In the rows, zero is written as 128.
Known rows:
[145 111 123 119 137 131 133 121 107 132 112 125 161 142 152 131 148 126
  89 128 118 170 158 129 123  95  93 154 117 129 152 130 135 140  93 124
 123] -> rola
[159 177 122 122 133 153 139 114 100 142 129 137 100 116 147  99 113 135
 141 105 113 129 104 134 147 122 104 121 137 129  73 134 133 145  91 129
  91] -> fafis
[ 85  86 103 136 131 141 121 117 135 136 123 121 141 129 112 106 123 153
 140  89 153 138 125 120 123 125 131 154 101 137 150 108 118 149 144 128
 133] -> drorar
[167 159 153 125 123 104 133 123 122 134 114 133 118 121 127 167 141 104
 109 145 130 131 144 136 133 137 121 119 151 162 133 152 160 116 121 118
 138] -> gigro
[112 118 139 133 124 112 122 109 164 129 120 137 130 127 113 153 128 142
 147 116 144 123 127 123 129 145 123 127 130 142 137 126 136 120 171 123
 130] -> skabe
[143 151 141 128 120  88 124 116 127 134 125 132 117 118 110 138 130 130
 133 134 134 111 146 122 124 149 125 117 120 144 129 145 144 112 151 124
 124] -> sepu
[ 87  90 126 137 142 172 124 107 156 137 119 128 132 132 150 132 125 147
 145  92 152 137 106 137 148 154 110 158 118 130 116  98 112 136 132 136
 108] -> bafimal
[125  87 102 152 124 188 130 127 122 143 101 134 134 176 125  86 127 129
 137 107 154 130 113 134 115 116 159 182 134 147 130  94 148 130 105 132
 126] -> koplen
[130 149 159 122 126  86 125 109 126 128 131 141 117  94 108 157 125 125
 139 153 147 113 128 128 135 168 113  93 119 140 127 146 114 115 157 123
 125] -> lovas
[114 111 151 130 120 140 115 110 177 128 145 142 129 140 123 147 123 129
 142 105 126 115 105 128 132 137 132 125 151 114 115 118 123 125 144 137
 134] -> flidek
[111 140 122 131 137 112 133 122 108 139 108 113 115 114 125 106 127 141
 120 115 145 128 137 128 128 150 116 151  99 148 122 129 132 135 125 123
  99] -> ratrik
[122 191 132 126 126 157 123 128 123 131 122 123 112 126 177 161 110 102
 128 164 113 139 131 122 148 124 130 142 110 159 151 134  88 119 166 112
 117] -> muvul
[155 107 166 119 101  71 114  86 172 131 137 170 134 123  46 150 155 130
 137  63 160  87 142 118  95 141 135 125 174 142 110 148 194 114 121 137
 134] -> liripluk
[136 145 135 124 136 131 130 119 105 134 112 127 112 100 141 123 128 126
 115 130 152 123 128 135 137 143 112 150 105 151 116 141 108 128 120 121
  89] -> greros
[114 136 122 124 136 162 126 144 149 106 134 127 127 164 191 133 109 124
 152 174  85 134 111 124 137 113 136 124 110  75 134 112  79 120 164 126
 110] -> tiflu
[118 129 127 130 141 117 140 135 115 133 116 114 116 106 123 130 130 123
 122 125 156 141 124 141 143 146 117 123 108 151 119 137 105 140 123 121
 111] -> tosutror
[113 101 145 129 124 145 116  96 186 128 138 158 135 124 130 170 129 125
 149 104 151 123 104 130 146 134 120 126 137 134 135 108 119 122 173 132
 126] -> razon
[125 166 134 114 136 140 128 144 134 114 141 110 135 148 191 144 120 121
 118 199  53 144 136 130 135 123 111 112 122  84 130 138  77 116 132 127
 124] -> nadok

Facts:
rigrer (θ 349) (Δ dromu)
rufis (Σ drosti depus siflim geri sepu) (θ 882)
talugre (θ 554)
kleflu (Σ grebru) (θ 190) (τ grustak plodru)
kaplos (θ 882) (τ koplen)
gretrar (θ 349) (Δ depus)
trigrur (θ 882)
goplol (θ 882)
skabe (Σ mabri) (θ 928) (Δ saskodras)
drupam (θ 928) (Δ tabros)
semam (Σ plesos) (θ 882) (Δ drosti)
stisel (θ 882) (τ vutul) (Δ pegi)
statrivok (θ 928) (τ liripluk)
laper (θ 349) (Δ moklu)
dife (θ 190) (Δ gretrar)
floskor (θ 882) (Δ kinul)
gamar (Σ nale stobe siflim) (θ 882) (Δ zafon)
bafimal (Σ gefles triflam kegrodro kases gretrar floskor) (θ 190)
moklu (θ 928) (τ rubri pegi) (Δ nidro)
trustul (θ 349) (Δ stobe)
klalo (Σ drosti rudrem grebru skastel talugre mivok goson steskis zafuske) (θ 882) (τ koplen)
vikis (θ 882) (τ tremek) (Δ todrun)
seklek (Σ leva mapum dreskeno trigrur) (θ 349) (τ brurur) (Δ varosar)
goson (θ 882) (τ plesos)
ragik (θ 882)
sabrer (θ 882)
fafis (θ 190) (Δ ribral)
leva (θ 190) (τ lugrin) (Δ stabem)
mitem (Σ gusum goplol duklo) (θ 349) (τ goplol)
mivok (θ 349) (Δ gamar)
rema (θ 928) (τ skarul kaplos) (Δ loskir)
rubri (Σ klepem fliflik brurur lisus mabri tradrum kaplos) (θ 882) (τ kanun)
meklam (θ 554) (τ flanobro) (Δ pagrer)
klozis (θ 349) (τ mapum nale)
didru (Σ klepem gefles klala graben) (θ 882) (τ liripluk)
duklo (θ 882)
flalan (θ 349) (τ velekles rikli) (Δ pludre)
saskodras (Σ giri gusum flusak) (θ 554) (τ baklir liplal) (Δ brestos)
deplak (θ 554)
tradrum (θ 349)
rinoflar (θ 349) (τ dazik goplol)
velekles (θ 882)
skobril (Σ gefles fliflik klala beskar ragik) (θ 190)
brovin (θ 882) (τ plodru sefo)
varosar (Σ rudrem rugas) (θ 349) (Δ naflu)
stokli (θ 190)
stobe (θ 882) (Δ kanun)
zevi (θ 190) (Δ trabager)
tigra (θ 349) (τ plesos skuli)
pegi (θ 882) (Δ muvul)
skilen (Σ finu statrivok dreskeno nidro bamubom skupi) (θ 882)
statur (θ 349)
kases (θ 190)
sonir (θ 928) (Δ trustul)
plapes (θ 882)
nidro (θ 928) (Δ tiflu)
skupi (θ 882) (Δ dadrin)
brurur (θ 349) (Δ mubrar)
feflamu (θ 882) (Δ rigrer)
fliflik (θ 349) (τ tremek)
mubrar (θ 349) (Δ vikis)
grebru (θ 190) (Δ sonir)
grustak (Σ ribral mamim truve sabrer flusak) (θ 882) (Δ kegrodro)
vobes (Σ tregrak dreskeno bamubom) (θ 882) (Δ tastik)
plakol (Σ rudrem pludre naflu mabri ratrik drupam) (θ 928) (Δ trura)
greros (θ 190)
kevis (Σ sabrer) (θ 349) (Δ bamubom)
flanobro (θ 882)
trura (θ 882) (Δ tosutror)
ribral (θ 349) (τ skevek) (Δ trogror)
baklir (θ 349) (τ goplol) (Δ numek)
grakluran (θ 882)
dromu (θ 928) (τ flusak) (Δ pezil)
kanun (Σ numek ziflas rola) (θ 349)
kegrodro (θ 349) (τ klepem statur mitem skarul) (Δ dreskeno)
tretru (θ 928) (Δ mamim)
gigro (θ 928)
tizurur (Σ leva loskir broflo dromu) (θ 928) (Δ brurur)
zafon (θ 554) (τ grustak rikli) (Δ rola)
liplal (θ 882) (τ statur viriklo) (Δ fafis)
babun (θ 554) (Δ plakol)
pludre (θ 882) (Δ tretru)
pagri (θ 882) (τ kevis)
todrun (θ 554) (τ velekles skilen dazik koplen) (Δ seklek)
flidek (Σ nadri skastel mivok trigrur) (θ 928)
tregrak (θ 190)
vepim (Σ finu gigro goson duklo) (θ 882)
litren (θ 554) (τ giri sugra)
tosutror (θ 190) (τ litren) (Δ drorar)
dolom (θ 928) (Δ lovas)
numek (θ 928)
giri (θ 554) (τ numek)
truve (θ 882)
brulutris (Σ mubrar gigro pagrer) (θ 349) (τ liplal)
drosti (θ 190)
zafuske (θ 554) (τ kevis)
pagrer (θ 882) (τ nale) (Δ klutar)
klutar (θ 928) (Δ stisel)
mamim (θ 882) (Δ laper)
nadri (θ 349) (τ skuli goplol tizurur) (Δ suvom)
sepu (θ 928)
zafik (Σ finu) (θ 882) (τ fliflik skuli)
gusum (θ 349)
loskir (θ 882) (τ todrun) (Δ mapum)
dadrin (θ 882) (Δ liplal)
nabubro (θ 882) (τ gigro zafuske) (Δ fedim)
nadok (θ 349) (τ tremek truve) (Δ gruva)
trasisten (Σ staris depus lisus) (θ 349)
brestos (Σ velekles lovas) (θ 349) (τ meklam staris)
stabem (θ 882) (τ pagri) (Δ klabro)
gruva (Σ stobe) (θ 190) (τ rola fliflik) (Δ mopu)
dutrer (θ 554) (Δ grustak)
drital (θ 882) (τ kevis sefo) (Δ rukleflos)
suman (Σ sonir grakluran rugas) (θ 190)
rikli (Σ stokli mabri grakluran) (θ 882) (τ klala sugra drital)
naflu (θ 882) (τ kleflu)
suvom (θ 882)
dazik (Σ rinoflar deplak skupi fafis nadok) (θ 928)
kinul (θ 882) (τ sefo)
klepem (θ 882) (τ fliflik)
lugrin (θ 554) (τ liripluk)
staris (θ 882)
ratrik (θ 190)
triflam (θ 554)
graben (θ 882) (Δ dutrer)
rukleflos (Σ tigra pludre staris sugra) (θ 882) (τ flanobro) (Δ tremek)
vonor (θ 349) (Δ babun)
steskis (θ 554) (τ skastel)
tastik (Σ ziflas plesos statur gigro sefo sepu) (θ 349) (Δ giri)
nitruk (θ 349) (τ skarul) (Δ vutul)
gagu (Σ klala flofiru naflu lovas) (θ 190) (Δ baklir)
dreskeno (θ 928) (Δ nitruk)
pezil (θ 349) (Δ nadri)
flofiru (θ 928)
tritrem (Σ velekles kases vutul kaplos) (θ 349)
liripluk (θ 554)
plesos (θ 349) (τ sefo) (Δ dife)
broflo (θ 349) (τ kanun)
beskar (θ 349) (Δ plesos)
tabros (θ 882) (Δ skaplu)
babuk (Σ trustul litren kegrodro plapes) (θ 349) (τ rola kevis vutul) (Δ skupi)
vutul (θ 554) (Δ grebru)
tetrak (Σ numek velekles fliflik pagrer vonor) (θ 554) (τ kevis seklek)
finu (θ 554) (τ tabros vikis)
rudrem (θ 554) (τ numek)
lovas (θ 928) (τ rudrem lugrin) (Δ leva)
fedim (θ 882) (Δ meklam)
depus (θ 554) (τ baklir) (Δ skabe)
tremek (Σ dolom gefles tosutror pagrer dadrin) (θ 554) (Δ broflo)
plodru (Σ numek duklo) (θ 190) (τ kevis babuk)
viriklo (θ 349) (τ rola plesos)
koplen (Σ flusak grakluran) (θ 882) (Δ nadok)
razon (Σ grebru greros trura gigro deplak vutul) (θ 928)
klabro (θ 882) (τ velekles)
siflim (θ 928)
febi (θ 554) (τ vutul)
mopu (Σ trustul giri trigrur) (θ 349) (Δ dolom)
mabri (θ 882) (τ tregru)
ziflas (θ 928)
muvul (θ 349) (Δ klala)
mapum (θ 928) (τ truve) (Δ greros)
bamubom (θ 882) (Δ trufak)
gefles (θ 349)
tiflu (Σ goplol) (θ 349) (τ baklir vovin) (Δ razon)
potru (Σ klepem greros lugrin muvul gretrar) (θ 928) (τ pezil seklek)
klala (θ 349) (τ mamim) (Δ rikli)
sefo (θ 554) (τ rola kevis) (Δ nabubro)
geri (θ 882)
rugas (θ 882)
trufak (θ 882) (Δ floskor)
skevek (θ 928)
lisus (θ 349)
trogror (Σ klozis dromu suvom) (θ 190) (Δ graben)
trabager (θ 349) (τ goplol pezil)
flusak (θ 882) (τ viriklo) (Δ rema)
drorar (Σ moklu depus skarul) (θ 882)
skarul (θ 190) (τ kleflu drital)
tregru (θ 882)
skaplu (Σ nabubro trustul klala gusum skupi viriklo) (θ 190) (Δ drital)
skastel (θ 554)
vovin (θ 882) (τ truve)
rola (θ 882) (τ tremek)
nale (θ 882) (Δ semam)
skuli (θ 882)
sugra (θ 349) (τ pagri)

Rows:
No name comes twice in this set of rows, the named rows included.
[107 152 130 136 123 185 118 155 171 123 145 108 122 162 175 150 110 102
 129 131  89 152 101 133 140 104 159 150 160 131 125 109  88 133 121 133
 131]  seklek
[154 166 156 128 116 123 124 108 130 139 119 145 117 114 127 162 133 100
 118 125 146 124 148 129 127 143 121 136 146 180 137 147 149 114 134 120
 122]  numek
[144 152 163 120 123 113 122 122 135 117 155 146 117 105 110 145 125 112
 131 143 124 100 115 131 135 150 127 103 156 114  96 148 110 116 116 134
 123]  statrivok
[ 83 101 123 137 139 137 127 126 150 130 123 115 124 131 125 108 125 159
 135  83 139 129 116 128 131 138 125 154 114 132 121 106 122 142 139 137
 101]  suman
[ 80 150 132 135 133 162 115 120 156 126 130 116 123 115 166 160 102 137
 143 155 123 146 110 124 157 150 123 119 111 131 146 114  75 126 187 124
 137]  brestos
[119 167 105 134 124 149 128 160 138 118 114 115 122 194 181 112 116 123
 138 160  78 125 130 118 114  89 159 165 121 100 137 109 131 115 159 127
 110]  baklir
[132 219 126 121 125 144 127 153 112 133 141 113  94 110 161 126  92 138
 148 148  53 137 114 117 138 120 129 103 131 117 110 135 123 134 145 125
 128]  ribral
[134 142 131 123 132 128 132 144 114 131 134 121 113 125 141 100 124 127
 109 107 129 118 116 136 131 135 136 152 133 123  88 141  97 134  80 134
  87]  tregrak
[109 164 107 121 136 103 137 164 127 111 122  89 121 144 169 142 124 135
 132 188  83 150 145 122 132 115 125 103  93  98 161 127 111 125 177 115
 139]  tigra
[170  76 153 122 114  39 136 123 157 109 132 181 122 149  48 126 157 131
 170 115 196  70 102 124  99 130 162  76 146  98 126 130 195 111 171 134
 142]  todrun
[148 106 114 119 128 154 126 115 107 129 123 125 150 151 146 101 141 129
 102 117  96 135 157 123 110  90 113 182 121 119 130 131 131 136  73 131
 109]  truve
[133 200 132 129 125 157 122 138 109 131 138 113 108 122 179 145 110  95
 117 177  81 133 130 130 142 133 133 136 134 144 126 146  86 113 126 121
 122]  gusum
[113 145 122 133 132 144 131 139 145 134 138 124 110 127 133  92 104 153
 136  70 100 132  91 126 126 107 133 126 152 103  95 110 136 157 102 150
  88]  trogror

The same elements again, as new rows of numbers:
Known rows:
[116 121 128  89 134 105 120 118 139 135 122 136 121 121 140 102 133 141
 129 124 174 148 123 126 155 113 103 113 133 140 133  93 153 144 117] -> brurur
[ 83 135  78 137 128 165 126 138 124 149 179 104 119  66 147 123 116 147
 114 152 125 117 118 162 109  96 153 111 124 117 157 103 127 119 139] -> seklek
[ 84 150  52 129 115  80 124 169 147 130 177 154 108 133 151 123  69 173
 125 176  98 160 102  91 113  99 149 100 133 135 160 129 144 166  94] -> potru
[105 102 133 113 125 105 120 143 134 138 129  99 153 122 135  99 141 128
 134 144 163 156 122 131 157 107 112 144 134 141 147  87 154 149 117] -> muvul
[ 83 126 117 130 108 124 107 145 125 152 156 143 124  99 135 162 164 158
 108 145 121 117 120 157 106 139 144 130 126 105 164  79 130 148 108] -> broflo
[108 105 107 104  98  73  94 154 136  96 163 173 114 147 111 121 124 164
 121 141 114 165 102 101 142 174 132 135 115 144 169  99 155 187  95] -> gigro
[110 111 103 177 155 175 136 172  89 102 141  85 102 107 110 111 145 134
 147 136 127 160 135 186 101 102 124 123 130 117 101 138 116  88 104] -> vobes
[ 97 139 160  65 143 124 142  75 131 168 103 131 134 117 162 168 186 118
  80 138 180 116 143 162 129 108 125 111 115 104 126  83 166 109 133] -> depus
[104 117  96 123 116  83  99 143 130  92 159 173  98 146 126 136 125 164
  91 145 153 158 115 121 123 177 119 122 101 151 177 118 165 196 105] -> siflim
[111 102  93 107 104 128  94 146 134  85 193 140 101 105 101  91 101 158
 125 145 106 143 103 137 134 167 135 148 104 145 164 111 155 167 147] -> nidro
[111 114  92 103 117  80 112 129 134  85 152 148 103 132 132  99 102 145
 106 148 147 161 116 116 146 165 114 114 100 155 166 134 172 182 134] -> drupam
[104 110  93 112 116  79  98 164 138 105 160 167 116 147 118 119 112 168
 128 151 117 165 101  91 137 149 127 120 121 141 169 113 159 191  96] -> flofiru
[106 111 129 109 123 136 111 118 126 126 136 130 119 106 119 116 152 140
 111 127 168 131 122 155 139 145 107 132 108 137 153  92 156 149 127] -> mivok
[114 110 146 158 136 129 126 166  89 108 118 126 110 135 110 144 199 147
 135 127 138 164 141 170  97 143 125 135 129 118 108 106 114 124  69] -> sabrer
[101 119 126 119 125 106  95 129 121 129 139 163 111 141 132 146 154 156
 100 135 163 137 124 132 130 155 117 117 112 137 160 100 165 169  94] -> drosti
[ 88 135 155 102 123 136 103 122 117 187 124 137 152 109 130 159 208 143
 117 127 135  98 123 151 123 106 132 132 138  74 139  49 130 117  94] -> finu
[100 150 129 165 106 111 160 160  88 121 134 141 113 130 148 131 213 161
 100 167 136 138  96 159  79 120 123 128 144 127  91 138  83  78  77] -> pagri
[113 116 114 163 160 149 137 149  92 102 124  93  95 117 132 116 145 140
 140 130 149 168 146 180 101 114 125 109 133 128  90 138 119  96 103] -> koplen

Rows:
No name comes twice in this set of rows, the named rows included.
[ 77 138 104  81 184 161  92 157 112 192 141  78 138 116 132  95 144 152
 140 130 181 122 135 128 147   8  79  82 115  95  89  69 160 117 108]  tremek
[104 127 111 165 167 152 144 141  88  99 117  93  96 129 141 120 149 135
 113 141 175 170 146 184 107 108 111  97 124 135  93 159 131  99 101]  gamar
[ 93 130  94 151 150 140  98 148 121 152 140 138 114 124 133 137 123 162
 127 140 164 152 117 114 127  86 125  92 133 137 154  93 133 142  84]  kanun
[107 119  75 107 130  93 110 133 139  91 170 133  94 128 136  90  77 155
 101 156 150 167 113 118 146 135 125 102 112 159 151 139 167 171 133]  skabe
[106 125 139  95 104  68 135 123 145 143 122 119 161 101 142 109 151 134
 137 150 112 139 119 129 149 122 131 141 144 110 142  73 140 136 121]  klala
[112 114  84 190 153 171 153 151  91  97 103  86  98  98 122 110 144 134
 144 145 141 154 142 169 104  92 103  80 125 103 113 142 117 102  92]  grustak
[ 94 149 146  81 101 129 142 106 104 177 130 124 151 113 166 102 229 144
  71 175 179  81  82 138 134  71  85 128 122 106 106  97 122  87 119]  sefo
[ 97 119 128  99 118 127 147 120 136 141 151 126 133  97 134 158 152 127
  99 150 129 128 115 174 114 121 134 127 109 118 159 100 155 141 142]  nadri
[ 92 150 154 106 137 104 108  82 115 188 101 144 130 120 159 173 198 148
  99 126 161 100 145 141 126 122 132 117 138  85 127  58 145 125  84]  rudrem
[ 86 143 147 109 139 130 107 102 110 185 118 137 136 116 161 166 211 147
  92 128 162 101 140 148 119 105 131 116 132  92 135  69 146 119  89]  steskis
[105 149  95  92 116  64 124 108 134  93 176 148  87 105 147 126  97 157
  84 161 123 147 127 137 128 174 134 112  97 141 152 130 165 173 144]  moklu
[ 93 145 142 117 106 136 128 105 101 186 126 158 131 129 167 147 236 153
  72 156 175  80  93 130 116  94 108 127 136 111 128  88 113  92  87]  zafuske
[116 111 148 152 145 109 145 131  94  75  98 119 105 124 123 127 190 123
 130 128 164 165 134 175 108 142 106 118 101 137  96 122 140 110 115]  stobe
[105 127  96 103 103 137 156 124 143 149 127 126 131  96 140 111 155 148
 108 148 119 112 137 181 134 140 117  94 140  78 164 112 143 154 112]  ribral

